Here is a tiny trained network, its code and every weight. The questions are about switching its units off for an input and a target symbol, where a switched-off unit gives its printed mean instead of its output.

import numpy as np


def w(rows, s, z=0):
    codes = np.array(rows[::2]) - 128.0
    scale = np.full(codes.shape[1], s)
    scale[-1] = z or s
    return codes * scale


def f(y):
    return y / 2 * (1 + np.tanh(0.7978845608 * (y + 0.044715 * y**3)))


def softmax(a):
    e = np.exp(a - a.max(-1, keepdims=True))
    return e / e.sum(-1, keepdims=True)


def log_softmax(a):
    a = a - a.max(-1, keepdims=True)
    return a - np.log(np.exp(a).sum(-1, keepdims=True))


def net(x, mask):
    ids = ['ΔΘΦεημσω'.index(c) for c in x.split()]
    T = len(ids)
    res = E[ids] + P[:T]
    u = 0
    for l in range(2):
        r = res
        for j in range(3):
            rows = slice(3 * j, 3 * j + 3)
            q, k, v = (r @ M[l][rows].T for M in (Q, K, V))
            z = softmax(np.where(np.tri(T) > 0, q @ k.T / 3**0.5, -1e9)) @ v
            o = O[l][rows]
            res = res + np.where(mask[u + j], z, o[:, -1]) @ o[:, :-1]
        u += 3
        y = f(res @ A[l][:, :-1].T + A[l][:, -1])
        res = res + np.where(mask[u : u + 8], y, B[l][:, -1]) @ B[l][:, :-1]
        u += 8
    return log_softmax(res[-1] @ U[:, :-1].T + U[:, -1])


Q, K, V, O, A, B = {}, {}, {}, {}, {}, {}
E = w([
[173,161,139,2],'Δ',
[103,22,226,142],'Θ',
[44,201,120,173],'Φ',
[54,84,57,90],'ε',
[166,6,124,203],'η',
[9,212,175,37],'μ',
[131,175,189,193],'σ',
[220,156,85,220],'ω',
],0.0062)
P = w([
[195,215,112,144],'0',
[45,84,93,174],'1',
[215,72,166,19],'2',
[58,105,99,171],'3',
[212,51,194,15],'4',
[71,124,106,176],'5',
[204,40,218,3],'6',
[76,134,101,175],'7',
],0.0082)
Q[0] = w([
[76,139,173,240],'0.h0',
[176,168,211,125],'0.h0',
[149,183,219,98],'0.h0',
[150,65,209,61],'0.h1',
[114,138,78,211],'0.h1',
[141,128,209,78],'0.h1',
[254,178,184,82],'0.h2',
[216,187,211,40],'0.h2',
[45,73,93,118],'0.h2',
],0.0074)
K[0] = w([
[27,74,26,50],'0.h0',
[114,183,89,192],'0.h0',
[92,185,87,231],'0.h0',
[141,241,143,151],'0.h1',
[119,20,115,189],'0.h1',
[133,199,105,118],'0.h1',
[185,191,37,147],'0.h2',
[177,140,2,126],'0.h2',
[96,58,190,83],'0.h2',
],0.0073)
V[0] = w([
[40,111,80,96],'0.h0',
[166,156,208,141],'0.h0',
[160,155,156,62],'0.h0',
[143,255,132,129],'0.h1',
[151,185,190,102],'0.h1',
[133,170,60,124],'0.h1',
[116,146,56,180],'0.h2',
[145,74,174,194],'0.h2',
[148,151,85,59],'0.h2',
],0.0072)
O[0] = w([
[31,124,61,123,200],'0.h0',
[174,182,228,97,62],'0.h0',
[155,168,120,63,138],'0.h0',
[128,255,164,150,1],'0.h1',
[146,203,194,83,56],'0.h1',
[118,201,85,180,114],'0.h1',
[165,126,39,193,20],'0.h2',
[120,53,182,200,216],'0.h2',
[162,153,102,47,104],'0.h2',
],0.0065,0.00068)
A[0] = w([
[121,170,138,47,151],'0.n0',
[14,84,160,157,110],'0.n1',
[139,184,109,212,181],'0.n2',
[255,147,202,51,190],'0.n3',
[36,172,102,151,253],'0.n4',
[75,144,41,166,207],'0.n5',
[127,67,117,170,206],'0.n6',
[175,209,143,141,51],'0.n7',
],0.0081,0.0032)
B[0] = w([
[97,132,202,95,159],'0.n0',
[30,161,86,146,218],'0.n1',
[180,166,134,254,142],'0.n2',
[42,23,167,68,254],'0.n3',
[129,193,42,143,204],'0.n4',
[148,140,16,93,205],'0.n5',
[92,79,116,96,214],'0.n6',
[76,154,207,148,130],'0.n7',
],0.0072,0.0052)
Q[1] = w([
[88,105,145,88],'1.h0',
[144,159,167,104],'1.h0',
[156,90,113,138],'1.h0',
[113,205,130,116],'1.h1',
[143,179,123,213],'1.h1',
[147,149,91,196],'1.h1',
[100,70,150,90],'1.h2',
[95,241,2,178],'1.h2',
[93,132,63,160],'1.h2',
],0.0077)
K[1] = w([
[99,113,168,118],'1.h0',
[101,80,118,147],'1.h0',
[157,207,156,204],'1.h0',
[61,138,75,182],'1.h1',
[59,70,102,139],'1.h1',
[61,1,124,99],'1.h1',
[167,133,144,175],'1.h2',
[141,114,38,71],'1.h2',
[135,86,80,117],'1.h2',
],0.0072)
V[1] = w([
[144,112,172,137],'1.h0',
[134,134,169,128],'1.h0',
[61,47,85,100],'1.h0',
[97,68,190,178],'1.h1',
[131,67,134,80],'1.h1',
[120,58,152,115],'1.h1',
[63,163,145,79],'1.h2',
[133,218,109,254],'1.h2',
[194,84,84,179],'1.h2',
],0.0077)
O[1] = w([
[96,99,68,157,119],'1.h0',
[86,117,78,134,127],'1.h0',
[168,217,171,223,253],'1.h0',
[116,86,75,222,131],'1.h1',
[129,52,86,89,128],'1.h1',
[106,48,79,134,126],'1.h1',
[55,254,47,121,222],'1.h2',
[116,137,202,253,106],'1.h2',
[217,56,217,120,60],'1.h2',
],0.0056,0.0045)
A[1] = w([
[148,102,204,208,201],'1.n0',
[63,194,64,95,115],'1.n1',
[58,132,176,186,142],'1.n2',
[200,177,183,80,211],'1.n3',
[223,162,66,205,251],'1.n4',
[177,103,151,183,230],'1.n5',
[193,91,254,93,71],'1.n6',
[98,45,70,90,153],'1.n7',
],0.0068,0.0031)
B[1] = w([
[145,72,10,147,159],'1.n0',
[222,208,79,162,244],'1.n1',
[42,126,87,177,175],'1.n2',
[188,206,217,107,170],'1.n3',
[245,47,146,120,171],'1.n4',
[172,75,51,111,143],'1.n5',
[216,176,84,255,178],'1.n6',
[171,138,111,37,255],'1.n7',
],0.0057,0.0078)
U = w([
[142,178,138,198,35],'Δ',
[216,174,182,79,245],'Θ',
[2,115,158,153,215],'Φ',
[108,43,135,33,186],'ε',
[84,213,129,138,4],'η',
[143,153,48,84,83],'μ',
[226,72,120,130,74],'σ',
[145,123,120,203,135],'ω',
],0.006,0.0034)

Each question gives the input, a string of symbols that net reads in full, and the target symbol t.
The units are the heads (3 rows each of Q, K, V and O) and the neurons (one row each of A and B). Each row of codes is followed by its name. A weight is (code - 128) times the scale printed after its matrix; where a second scale follows, it is the last column's (O, A, B and U).
mask holds one flag per unit, layer by layer, with each layer's heads first. A switched-off unit (its flag False) gives its mean, the last column of its rows in O or B, instead of its output. The means were averaged over made-up inputs and are rounded, as every weight is.
A unit's drop is (log p(t) with every unit on - log p(t) with that unit switched off) / (log p(t) with every unit on - log p(t) with every unit switched off).
top k neurons: the k neurons with the biggest drops, biggest first
k most important neurons of layer l: the k neurons of layer l with the biggest drops, biggest first
heads that matter: for each layer, one digit per head in row order, 1 if its drop is at least 0.15 and else 0, layers parted by /
input ω Δ ε, target ω: top 2 neurons : 0.n2, 1.n6
input Θ σ Δ, target ε: heads that matter : 100 / 011
input ε Θ Θ Θ ε η, target ε: heads that matter : 010 / 011
input Θ Θ σ ε ε ω Φ, target ε: heads that matter : 110 / 011
input η Φ Φ, target σ: 2 most important neurons of layer 0 : 0.n1, 0.n2
input Φ ε σ ε σ ε ω, target Δ: heads that matter : 010 / 011
input Θ Θ ε η Θ, target ε: heads that matter : 100 / 011
input ω ε ε σ Θ η σ, target ω: heads that matter : 010 / 001
input η Δ ε μ η, target σ: top 3 neurons : 1.n6, 0.n1, 0.n2
input μ ε Θ, target η: most important neuron of layer 0 : 0.n7
input ε ε η Θ σ Θ Θ, target Θ: 2 most important neurons of layer 1 : 1.n3, 1.n6
input Δ Δ Θ, target μ: top 3 neurons : 0.n3, 1.n1, 0.n7
input σ ε Θ ε σ η, target ε: 2 most important neurons of layer 0 : 0.n6, 0.n2
input Δ Φ ω, target μ: heads that matter : 111 / 001
input ω ε Φ, target ω: heads that matter : 110 / 001
input σ Θ ε ω, target σ: top 2 neurons : 0.n3, 0.n5
input η ε η, target σ: top 2 neurons : 1.n6, 0.n1
input η ε σ, target σ: 2 most important neurons of layer 0 : 0.n1, 0.n2
input ω ε ε ε Φ, target ω: heads that matter : 010 / 001
input ε η ε ε ε Φ η, target Θ: top 2 neurons : 0.n5, 1.n3
input σ Δ Φ Θ ε η Δ, target Φ: heads that matter : 110 / 001
input μ ε Θ μ μ ε η, target η: 3 most important neurons of layer 0 : 0.n7, 0.n0, 0.n2
input Φ Δ ε μ ε, target Δ: top 2 neurons : 0.n2, 1.n6
input σ σ Θ σ ε Θ μ, target Φ: top 2 neurons : 0.n3, 0.n7
input ω ε ε Θ ε ε Θ, target ω: top 3 neurons : 0.n2, 1.n6, 1.n0
input ε η ε ε, target μ: heads that matter : 110 / 000
input η ω ε Θ σ ε Δ, target σ: top 3 neurons : 1.n6, 0.n2, 0.n1
